Below is a small trained network, with its code and all its weights. Each question gives an input and a class and asks what happens when units are switched off, that is, made to give their printed mean instead of their output.

import numpy as np


def w(rows, s, z=0):
    codes = np.array(rows[::2]) - 128.0
    scale = np.full(codes.shape[1], s)
    scale[-1] = z or s
    return codes * scale


def f(y):
    return y / 2 * (1 + np.tanh(0.7978845608 * (y + 0.044715 * y**3)))


def log_softmax(a):
    a = a - a.max(-1, keepdims=True)
    return a - np.log(np.exp(a).sum(-1, keepdims=True))


def net(x, mask):
    res = np.array(x, float).reshape(1, 8) / 4 @ E
    y = f(res @ A[0][:, :-1].T + A[0][:, -1])
    res = res + np.where(mask, y, B[0][:, -1]) @ B[0][:, :-1]
    return log_softmax(res[-1] @ U[:, :-1].T + U[:, -1])


A, B = {}, {}
E = w([
[254,172,118,145],'x0',
[150,56,173,88],'x1',
[102,140,133,241],'x2',
[129,178,116,236],'x3',
[147,162,117,215],'x4',
[75,201,60,135],'x5',
[208,194,183,156],'x6',
[110,166,117,129],'x7',
],0.007)
A[0] = w([
[150,98,124,188,77],'n1',
[132,110,141,125,22],'n2',
[93,122,137,214,251],'n3',
[139,128,172,90,199],'n4',
[96,133,165,93,193],'n5',
[139,108,226,146,230],'n6',
[108,92,131,140,85],'n7',
[155,83,131,88,182],'n8',
[157,126,6,124,197],'n9',
[117,106,123,181,134],'n10',
[147,150,150,134,171],'n11',
[99,156,83,113,170],'n12',
[101,160,118,186,60],'n13',
[140,139,135,142,69],'n14',
[94,189,96,168,198],'n15',
[165,112,116,95,148],'n16',
],0.015,0.0027)
B[0] = w([
[187,60,154,142,174],'n1',
[124,121,99,102,124],'n2',
[132,162,206,185,251],'n3',
[152,131,2,73,205],'n4',
[141,156,95,69,188],'n5',
[70,104,139,19,226],'n6',
[80,89,75,183,146],'n7',
[146,224,22,89,229],'n8',
[167,168,179,181,202],'n9',
[209,92,191,131,173],'n10',
[124,146,190,129,170],'n11',
[104,159,191,176,189],'n12',
[249,153,116,160,209],'n13',
[173,144,167,101,136],'n14',
[244,108,174,227,255],'n15',
[56,198,113,87,189],'n16',
],0.0059,0.007)
U = w([
[183,254,61,9,111],'0',
[118,54,107,214,6],'1',
[245,206,129,177,190],'2',
],0.0087,0.0015)

Each question gives the input, the list of numbers given to net, and the class t.
The units are the neurons (one row each of A and B). Each row of codes is followed by its name. A weight is (code - 128) times the scale printed after its matrix; where a second scale follows, it is the last column's (A, B and U).
mask holds one flag per neuron, in row order. A switched-off neuron (its flag False) gives its mean, the last column of its row in B, instead of its output. The means were averaged over made-up inputs and are rounded, as every weight is.
A unit's drop is (log p(t) with every unit on - log p(t) with that unit switched off) / (log p(t) with every unit on - log p(t) with every unit switched off).
The circuit of an input: a set's keep is (log p(t) with only the set's units on - log p(t) with every unit switched off) / (log p(t) with every unit on - log p(t) with every unit switched off). Starting from the 12 units with the biggest drops (on a tie, the unit counted first), units are removed one at a time, each time the one whose removal leaves the highest keep (on an exact tie, the one counted first), for as long as the keep stays at least 0.8.
circuit, biggest first: the units of the circuit, biggest drop first
unit that matters most: the unit with the biggest drop
k most important neurons: the k neurons with the biggest drops, biggest first
drop of u: that unit's drop, to one decimal
input [3,-5,5,-7,4,-4,-6,-2], class 1: circuit, biggest first => n13; n8; n5; n4
input [7,1,5,-4,-1,-1,-5,8], class 1: 2 most important neurons => n8; n13
input [0,-5,5,-1,-8,8,-5,-8], class 2: circuit, biggest first => n9; n15
input [-6,-7,-2,-4,3,-3,1,3], class 1: circuit, biggest first => n8; n13
input [3,1,3,-5,1,-3,-6,-7], class 0: circuit, biggest first => n8; n15
input [5,2,-5,2,-1,2,8,6], class 0: circuit, biggest first => n15; n3
input [-5,4,7,7,3,6,-7,-4], class 2: unit that matters most => n13
input [7,6,0,5,-4,-2,8,4], class 0: 2 most important neurons => n6; n15
input [1,-3,4,-7,1,0,-6,1], class 1: drop of n4 => 0.2
input [-8,2,-7,7,6,-4,3,0], class 1: drop of n9 => 0.1
input [4,-7,-5,5,-8,5,0,-2], class 2: drop of n9 => 0.1
input [6,-4,-5,7,-5,-6,3,-6], class 0: drop of n15 => 0.2
